70	127	252	-165	-186	-215	163	260	-39	-229	-93	61	-54	39	47	68	390	12	-188	391	25	-257	-54	187	81	572	-321	-144	-222	16	-115	230	35	-147	123	339	-138	-174	240	68	96 -> z_399
-624	-133	58	-239	-178	551	305	-341	305	332	343	469	-238	44	423	-229	154	-210	145	127	409	-424	-213	158	278	-392	-175	-5	-107	-312	-28	-5	115	230	400	-127	161	-693	-345	-394	-179 -> z_169
-19	59	28	-126	-35	-32	-110	32	83	88	-41	-133	151	34	-67	34	-28	33	19	-37	-62	-3	-79	47	-9	-111	43	-70	-37	46	-6	28	-85	-67	84	-25	24	-88	97	19	-85 -> z_169
-29	481	-449	-160	-75	64	447	-28	-179	-15	-361	416	-324	-173	418	-211	285	-460	225	-427	-72	-674	169	564	554	161	-154	-30	-182	-21	273	114	334	-250	349	-78	446	-561	243	-91	-35 -> z_409
50	91	22	2	-18	130	-95	-39	43	-222	-59	5	-85	-24	-86	-59	64	27	-16	-95	38	-114	42	-39	-60	-115	8	-87	75	-60	52	11	48	-111	80	-110	-5	-50	3	28	78 -> z_28
-224	155	-380	-67	68	1	140	37	-401	-190	81	69	-56	341	246	88	366	37	-242	409	10	-70	-132	-386	3	-417	143	235	70	-191	169	-18	297	541	-67	-211	299	-269	302	-280	241 -> z_386
-111	-28	102	-121	51	-60	156	-37	134	44	-31	-18	120	43	-107	47	4	-109	126	0	-37	40	-61	73	55	-106	-112	-17	-83	113	-141	44	73	91	112	-109	4	-134	29	7	-128 -> z_491
21	142	-32	-21	28	-210	110	168	-97	22	31	-79	145	-3	113	30	25	-33	133	-5	-107	134	-83	-13	11	34	-51	12	7	31	157	19	-73	4	-16	92	50	-37	223	-140	-94 -> z_399
51	43	-5	-8	-88	75	-13	-42	184	-304	-59	-31	-19	30	-150	-99	34	47	116	-72	3	-12	80	-43	-39	-121	-82	-137	28	28	101	30	113	-102	129	-88	47	4	29	68	68 -> z_399
231	136	0	251	-82	267	-91	46	-36	-503	49	-237	-413	68	-613	508	606	186	50	-315	99	-391	264	-286	-398	-388	111	-151	-221	-265	321	403	-179	-143	118	-365	-143	63	72	-341	69 -> z_169
-37	-95	-44	-156	-74	-7	90	-6	128	-90	-90	65	-131	12	33	-3	28	-4	-41	179	-88	-15	9	28	-327	-46	42	45	-22	85	-104	9	121	13	28	-26	-31	-218	99	-126	-23 -> z_169
246	-265	-78	-446	144	169	37	13	414	142	-300	174	-134	-239	-297	-52	-79	-104	-161	90	-211	-143	254	-329	-383	-446	234	120	279	-193	-357	-110	213	139	127	-419	-293	330	146	-14	146 -> z_88
-72	-28	-8	9	-94	-54	120	92	-371	113	187	-139	369	-23	-38	396	-210	-12	292	281	-79	307	43	36	-380	170	-353	-48	-41	211	-289	65	-88	-151	-260	-74	-111	-80	294	-287	-156 -> z_399
134	144	-30	-21	11	36	-103	-53	80	-191	-53	-140	-50	-6	-5	-68	119	39	161	-54	44	-56	76	-99	-80	49	28	-42	66	-114	109	-10	15	-61	-48	-139	-46	-46	10	-17	79 -> z_841
-113	99	-451	212	-213	183	-332	-253	-260	450	212	92	349	222	-390	318	-210	-49	396	-423	4	-523	-327	-220	429	-434	-309	153	83	127	-72	-409	45	-121	237	-395	570	-586	-208	-408	86 -> z_386
3	8	-20	-70	-82	-95	97	-12	-145	218	14	100	-28	24	135	64	57	-63	-8	108	-86	-64	-84	-68	-50	122	-36	10	20	174	-60	71	-129	68	7	5	-28	-52	-38	-87	27 -> z_573
-54	71	-722	122	242	-112	-442	479	-167	20	-5	473	-329	602	-27	-88	-322	22	39	-721	-11	-128	-429	-176	552	-105	-116	498	-209	-223	753	-253	60	236	141	-158	-303	208	41	-104	-51 -> z_682
-9	75	-404	-106	-247	270	-408	96	-304	-254	259	-215	-330	379	688	118	32	194	98	575	542	-171	171	130	46	171	317	262	-240	125	352	-451	194	-584	-102	-27	112	-52	153	-182	-65 -> z_491
216	229	320	-18	97	-89	-229	-80	-20	-385	-5	-477	128	39	194	301	307	-329	476	-89	-203	-422	251	-29	-138	-78	118	-177	-60	-143	160	505	-372	80	179	29	-192	-316	-4	9	-327 -> z_386
110	74	-88	147	274	388	-567	208	269	-107	220	201	-51	122	-319	0	-136	523	-36	119	160	-64	-160	-462	43	158	107	188	-299	-224	236	-20	-141	401	-38	-432	-359	357	-336	-12	189 -> z_88
-52	-95	25	-202	48	-20	181	-29	168	62	-66	60	14	-19	-110	-42	-1	-19	5	46	0	-29	3	86	-72	-62	-21	10	-142	64	-93	50	67	58	86	25	-9	-30	57	16	-51 -> z_573
-61	4	101	-302	-236	-51	58	-92	77	-84	34	13	189	-55	-284	19	321	-73	-185	142	196	37	49	-447	-264	-382	293	293	269	-481	-214	-141	-73	148	-81	-518	9	364	71	-152	-215 -> z_399
-53	-351	-233	-73	-213	-218	-278	-130	-13	-289	-225	147	335	37	-559	152	-33	41	-303	-11	174	-328	35	-309	-140	-669	302	40	308	35	-381	-526	344	120	96	-264	674	247	-94	120	35 -> z_55
-218	77	53	-245	-15	430	-169	-227	145	194	296	227	15	-97	220	-387	89	-107	-215	306	311	-449	-98	166	-70	-173	296	59	-112	-382	350	123	53	-293	-13	-73	38	137	-188	153	-107 -> z_682
-484	-6	-422	-265	133	-523	1	92	-243	609	-285	334	8	-113	-265	-271	-20	-317	72	-310	-209	-312	185	186	258	-233	163	-449	102	-276	498	81	174	-143	176	-62	531	-66	-136	-74	-146 -> z_573
248	192	-65	-215	-117	348	15	175	182	-632	-31	-363	143	144	246	-239	-226	-115	283	356	-362	311	233	38	-94	271	134	-97	100	375	-74	5	520	-523	-11	-320	160	244	408	106	179 -> z_399
-210	-135	48	175	-421	118	-535	222	-132	568	20	-256	323	17	215	108	-217	172	-22	40	-109	-107	-119	483	-93	69	289	-722	205	324	90	-64	49	-428	200	452	713	-238	174	114	361 -> z_399
-150	269	-128	-484	252	-43	174	14	352	-291	-167	92	342	82	-534	-374	-366	150	-100	325	76	627	40	14	256	226	207	-214	53	-47	238	-186	172	-89	-202	-354	-161	495	195	411	-214 -> z_573
-64	78	-116	-9	17	-130	75	163	-156	-58	18	56	-12	-33	-21	40	-4	35	69	-75	-7	1	-117	-14	22	0	-12	19	-48	-19	86	29	-57	93	27	84	35	-17	21	-159	-41 -> z_682
-346	58	-82	-85	-194	-519	-94	-52	41	215	-479	126	334	-8	-531	-354	-304	39	89	-499	-12	-237	-172	4	286	-22	-412	-266	-140	-284	-546	-227	-170	280	49	70	-73	-350	-582	252	110 -> z_399
80	137	-58	-160	-46	103	87	-94	128	-135	-174	-35	-121	-12	72	-91	123	-24	-4	79	53	-1	151	-37	-110	-20	36	-114	91	11	94	52	120	-157	86	-89	-34	33	15	109	119 -> z_573
92	-82	75	-116	100	-74	180	-22	47	35	-12	-73	37	-6	-185	-15	-96	4	-17	-32	-59	50	25	-105	-128	-55	41	-41	-25	34	-99	51	-21	85	-22	-72	-23	56	9	-13	-20 -> z_55
-51	67	16	-146	-17	-68	59	66	77	108	-8	46	94	28	-38	148	75	1	73	-72	45	-26	-97	-50	34	-114	-64	53	-113	63	107	105	-34	1	168	-43	22	-2	89	-85	-173 -> z_682
-95	-118	-292	356	-61	236	-492	-9	-98	432	14	155	-128	-231	-166	-117	-237	156	-209	-92	-259	52	72	-101	7	-408	457	-29	37	-209	284	-193	-20	-1	-26	-154	171	8	-162	-362	176 -> z_399
-254	-341	26	-316	199	56	-156	-129	-306	799	0	-143	-203	414	-355	525	61	51	132	242	40	-307	138	-586	-610	53	554	53	-7	-104	315	294	474	-119	-143	-44	-65	132	-29	25	169 -> z_573
45	109	-104	13	26	-168	117	174	-2	-258	-48	-14	-20	52	-134	36	-7	103	-22	25	-34	108	-81	-67	52	56	-57	-20	-54	47	65	3	-36	-45	-148	44	0	125	65	-91	-46 -> z_55
16	-118	-411	-358	140	-570	-204	56	386	769	-330	18	643	-157	-390	-10	-412	115	271	-240	-96	-177	79	49	219	-393	319	-308	-359	-21	69	-131	-236	257	-54	77	272	226	-207	65	-54 -> z_55
44	138	14	-60	-79	109	-14	-71	83	-217	-114	-125	-31	-37	20	-183	111	33	-58	67	-19	2	123	14	-110	13	112	-88	-8	-68	-58	-22	74	-50	-15	-145	-5	-132	4	58	126 -> z_841
284	127	-589	517	102	230	144	-144	206	-701	261	-49	-435	247	45	298	180	37	711	-277	89	-67	143	503	474	269	-160	-51	205	122	47	-221	29	33	-301	-324	458	-549	-33	-378	194 -> z_55
83	64	-82	-99	-12	142	-12	-51	88	-133	-36	-45	-97	16	1	-56	-6	7	45	18	35	-51	81	-31	-45	7	133	6	55	-70	82	-33	140	-190	-13	-110	17	15	32	15	58 -> z_55
335	-108	31	-331	234	-110	459	-11	191	-107	-162	-425	-594	382	-580	428	484	8	264	-330	-4	-263	-41	255	335	23	-40	411	-158	4	-228	158	218	434	106	-29	-71	-899	-173	-320	70 -> z_409
75	89	-64	-4	-3	121	-162	-63	-6	-215	-8	-33	-6	59	164	-62	-36	-16	57	15	-10	-85	38	-46	-35	-18	59	-65	23	-51	78	-10	29	-74	23	-83	25	-111	68	-12	49 -> z_169
-152	-97	34	-68	71	-45	124	76	63	-29	-18	182	40	-55	23	-24	6	-70	108	-150	-35	7	-86	144	121	-71	-196	-54	6	59	-142	66	72	142	130	39	89	-148	-66	-49	-60 -> z_88
135	48	-12	-73	-4	116	-35	-45	92	-271	-122	-60	-98	-40	33	-64	-9	-12	88	-48	61	-25	122	61	-99	-8	57	-147	43	1	-4	75	66	-105	25	-44	-56	134	54	80	98 -> z_28
-61	202	-315	163	393	-24	-200	241	65	-160	72	-203	33	299	-408	-131	-235	-103	342	-155	-395	-228	124	-270	315	-149	-406	143	-47	-307	125	-245	128	-12	-68	-317	-220	-466	-184	-80	-2 -> z_573
95	-58	-60	78	72	-189	146	43	-115	-183	-65	112	-7	53	44	71	55	-89	-15	-13	-92	47	77	-117	-95	-48	-118	20	29	70	54	-33	19	191	-67	-12	-68	-105	109	-119	-18 -> z_573
-54	-264	249	118	94	-79	58	-14	-126	706	234	89	572	-67	-154	465	-169	169	-135	-224	0	233	-511	-486	-26	-436	62	301	-87	221	-510	-272	-328	146	-15	2	73	330	150	-346	-1 -> z_386
-515	-344	-6	322	-199	65	209	-2	202	-445	-24	589	3	-192	-476	-258	-7	-114	-151	212	-67	122	178	81	-408	-165	-430	-272	-140	36	-178	186	312	364	15	-434	-117	213	-374	-38	-93 -> z_386
138	91	10	27	-21	138	-59	-49	76	-148	-37	-78	-72	14	-32	-35	53	32	49	-88	-48	-41	94	-34	-26	-85	25	-86	52	-87	37	40	-13	-67	71	-106	33	-153	-9	-42	126 -> z_399
-139	223	-57	-215	2	-554	716	293	-113	-826	-52	36	-192	15	-109	-41	634	-115	369	116	-214	393	116	11	440	500	-257	-71	83	293	105	390	250	-44	86	406	-80	241	-107	280	111 -> z_841
-103	10	-48	88	64	-201	237	50	-79	-12	-83	-1	49	-40	-92	-9	-101	-58	-27	6	-123	163	25	0	-38	67	74	-35	-44	47	-154	-95	44	81	-175	8	62	78	144	-81	-55 -> z_28
54	84	57	-120	-76	153	-61	-35	81	-38	-1	-26	-9	2	2	-45	48	81	-19	56	93	-2	82	-58	-41	54	114	-16	11	-48	81	13	63	-116	69	-45	-4	1	86	77	78 -> z_28
56	85	-38	-106	-75	60	6	-111	59	-198	-91	-58	-82	0	-74	-90	92	-25	51	-43	29	-86	124	10	-126	-58	67	-125	71	-13	37	51	61	-92	56	-135	-36	38	80	128	98 -> z_28
61	96	50	-35	-107	123	-10	-75	39	-160	-46	-16	-47	-66	38	-37	148	15	-21	126	95	-109	109	-82	-71	41	-18	-18	21	-48	108	33	121	-114	-5	-86	-32	44	80	59	60 -> z_409
-15	-23	-84	-90	97	-21	25	-26	101	70	27	71	-20	134	-1	-50	-66	2	113	-165	33	7	7	27	122	-52	-119	-41	-31	26	153	3	8	81	72	-80	-17	-106	62	38	-55 -> z_88
60	86	-28	-139	21	52	-117	4	60	-77	-56	8	-49	-95	5	-129	59	53	118	-98	-35	-81	63	3	-6	10	8	-121	9	-95	127	121	28	-102	91	-49	-6	-38	37	1	104 -> z_88
-242	-47	41	40	175	122	135	85	-526	482	207	-184	-431	196	-64	323	210	124	-262	273	-58	146	65	-186	-107	169	621	60	209	-378	153	194	25	519	-102	66	140	-505	-125	-298	176 -> z_682
65	350	-269	-433	223	82	-76	159	-21	-292	-568	191	-189	-158	49	-41	-220	-96	68	-263	127	-282	-265	100	0	-96	307	-81	-205	-227	336	172	189	118	452	65	-12	26	39	-226	-184 -> z_55
56	-10	-56	-8	-2	-100	-75	78	-118	-118	-49	-150	53	45	66	139	-73	-1	76	68	-114	-4	32	5	-163	-46	-4	15	-36	48	-132	33	-41	125	-80	-39	29	-189	119	-174	-61 -> z_682
-419	-325	-21	89	42	-116	427	120	162	-103	-93	-123	-182	168	-284	242	538	14	-75	-273	-102	-151	-197	23	-151	-753	252	48	60	-148	-474	-366	494	278	182	-19	521	-624	319	-445	378 -> z_491
-38	-5	-104	-50	16	-185	117	76	-170	-9	-13	47	23	75	-4	7	-34	-60	159	-201	-21	-7	-98	-23	-94	38	-135	57	-82	69	-9	14	-16	135	21	-14	28	-94	55	-131	-70 -> z_841
20	-26	-92	-96	12	57	-23	-8	70	109	-57	44	47	150	-109	136	-184	39	-14	23	19	-4	-35	-14	-39	-112	93	43	-88	133	29	-74	35	-10	36	-88	68	-17	88	-39	-125 -> z_399
-25	-74	-27	-141	32	-215	89	37	50	86	-36	29	12	-28	-71	-11	-4	-14	101	-24	-143	5	69	-127	-121	-31	17	14	-89	88	22	57	-22	-40	-25	-60	14	130	56	-62	-50 -> z_409
92	63	-3	-19	-68	32	-102	-63	36	-182	-74	-45	-74	22	92	-124	69	-46	48	-69	-25	-65	101	41	-79	-37	-7	-76	54	-42	81	61	1	-88	86	-89	-41	-18	54	99	56 -> z_399
-163	-267	377	-57	-162	420	86	82	317	-425	427	-162	-226	318	420	166	452	212	69	244	309	434	-114	125	201	-39	173	231	50	370	-183	-54	206	-384	-58	116	-129	155	-234	58	136 -> z_28
98	-134	322	245	256	-137	-402	123	-408	314	133	19	139	-141	114	19	-69	105	-107	-192	-373	-95	101	-168	78	330	448	-167	39	-350	-315	120	-449	9	-293	165	124	10	-124	-24	317 -> z_399
-423	-226	377	142	-144	-566	693	196	-225	46	-357	234	-166	-404	-231	-22	254	-140	-354	-4	92	103	267	30	-75	209	-14	-32	316	61	-702	-222	23	361	-85	184	175	-38	-498	150	-368 -> z_841
27	33	-40	-54	-45	-243	138	44	-6	-71	-111	54	-53	-6	33	-20	161	-34	1	-70	-3	-26	54	-84	-93	-14	2	-65	-29	79	96	40	0	-40	5	-71	-58	148	55	-5	1 -> z_682
-70	-22	42	-107	44	22	-100	47	97	95	75	26	61	67	-102	-16	-71	97	32	-1	45	-79	-154	19	-37	-186	-79	133	-193	62	102	11	-40	-8	63	-11	-64	-101	73	16	-152 -> z_491
142	262	-170	-100	287	389	-56	121	-82	-427	-95	331	-111	96	-319	-244	-385	-39	-25	100	37	54	-51	-504	657	124	58	285	-182	-41	392	6	295	480	178	-540	-352	503	-321	-25	-230 -> z_573
30	42	-174	-5	112	-145	133	6	-44	-187	-61	-1	0	28	65	-34	-80	-82	162	-98	-46	37	21	-28	-108	-74	-41	-67	-138	158	52	24	-21	71	9	-23	2	95	-13	-64	-59 -> z_841
17	-78	-155	-18	43	-174	88	34	-73	136	-85	25	101	25	-87	-30	-282	-115	61	-43	-202	135	54	-45	-173	-64	2	-2	-62	174	6	19	-4	77	-46	-47	-41	54	-89	-68	-80 -> z_386
101	66	-109	2	-70	53	-63	-74	30	-92	-62	-2	-8	-57	-86	-31	78	1	32	16	49	-126	53	-24	-60	-8	66	-101	74	-47	103	-36	42	-67	24	-44	43	61	5	18	146 -> z_573
-283	-208	-390	-336	31	-288	-204	-96	-119	336	-503	64	152	-423	-562	102	-217	77	-64	-124	-20	-215	4	202	-535	-442	780	-367	-274	-332	-87	296	69	191	77	391	384	433	-112	-29	158 -> z_682
72	100	9	-76	-8	76	82	-21	173	-288	-65	-16	-112	18	-94	-85	127	18	30	-50	13	-154	75	-8	-10	-87	-62	-14	-67	-6	6	49	63	-54	83	-164	-73	-92	11	47	20 -> z_682
-444	136	-341	10	309	-39	90	-43	-370	357	347	831	-8	299	338	76	133	143	-381	186	527	-177	-372	-717	441	-235	-49	590	-481	-42	482	-167	95	121	281	97	223	378	-451	60	-21 -> z_491
-92	-90	9	-204	-2	-61	164	26	83	86	-34	169	21	3	-49	-44	-1	-17	-22	55	-76	-22	2	16	-33	-97	-143	10	-122	99	-125	131	2	2	97	-20	-15	-26	33	-17	-40 -> z_386
-191	361	-25	210	-53	59	-509	319	-373	400	146	-421	328	51	644	114	61	180	308	45	-72	78	-304	312	574	128	271	-32	16	287	367	3	-64	-305	-196	348	261	-114	-79	74	45 -> z_399
-111	62	-359	-79	-43	267	-189	-152	45	-630	95	-223	-259	378	111	262	0	-1	349	-121	189	-11	-127	311	-502	-355	6	156	-103	289	96	92	57	-242	105	-237	96	-193	-17	-119	-260 -> z_88
40	-47	-70	-15	73	-322	69	141	-86	-31	-53	26	-13	25	-123	-35	12	-7	-11	-155	-75	-71	-13	-67	-88	-99	-50	-87	73	-75	132	34	-32	134	-46	62	147	-104	33	-127	-9 -> z_682
117	164	-98	1	-24	-176	-24	21	-155	-28	-34	-64	72	-4	72	-56	-57	-28	156	-78	-82	-16	-13	-65	-19	92	-91	-75	-81	13	260	55	-96	50	-10	-11	-63	-173	154	-155	-76 -> z_169
-210	-211	-75	236	3	-294	57	28	-269	-356	157	291	-60	-94	-212	286	493	78	-177	239	107	-313	41	-293	-1	-23	24	58	431	-427	-299	-329	225	235	-25	204	799	-431	-33	-331	310 -> z_409
361	-221	-575	193	82	462	-700	173	-171	178	114	307	-423	280	355	363	-245	275	-236	53	223	-301	-56	-32	145	-370	259	395	176	195	423	-391	44	-355	-190	180	145	8	-246	-201	191 -> z_573
-232	10	-9	-288	133	-613	301	-315	28	838	45	211	443	-109	613	-222	325	-501	126	-397	192	137	-346	-127	462	-193	339	390	179	108	211	-502	165	-85	326	-65	270	279	-169	53	-185 -> z_88
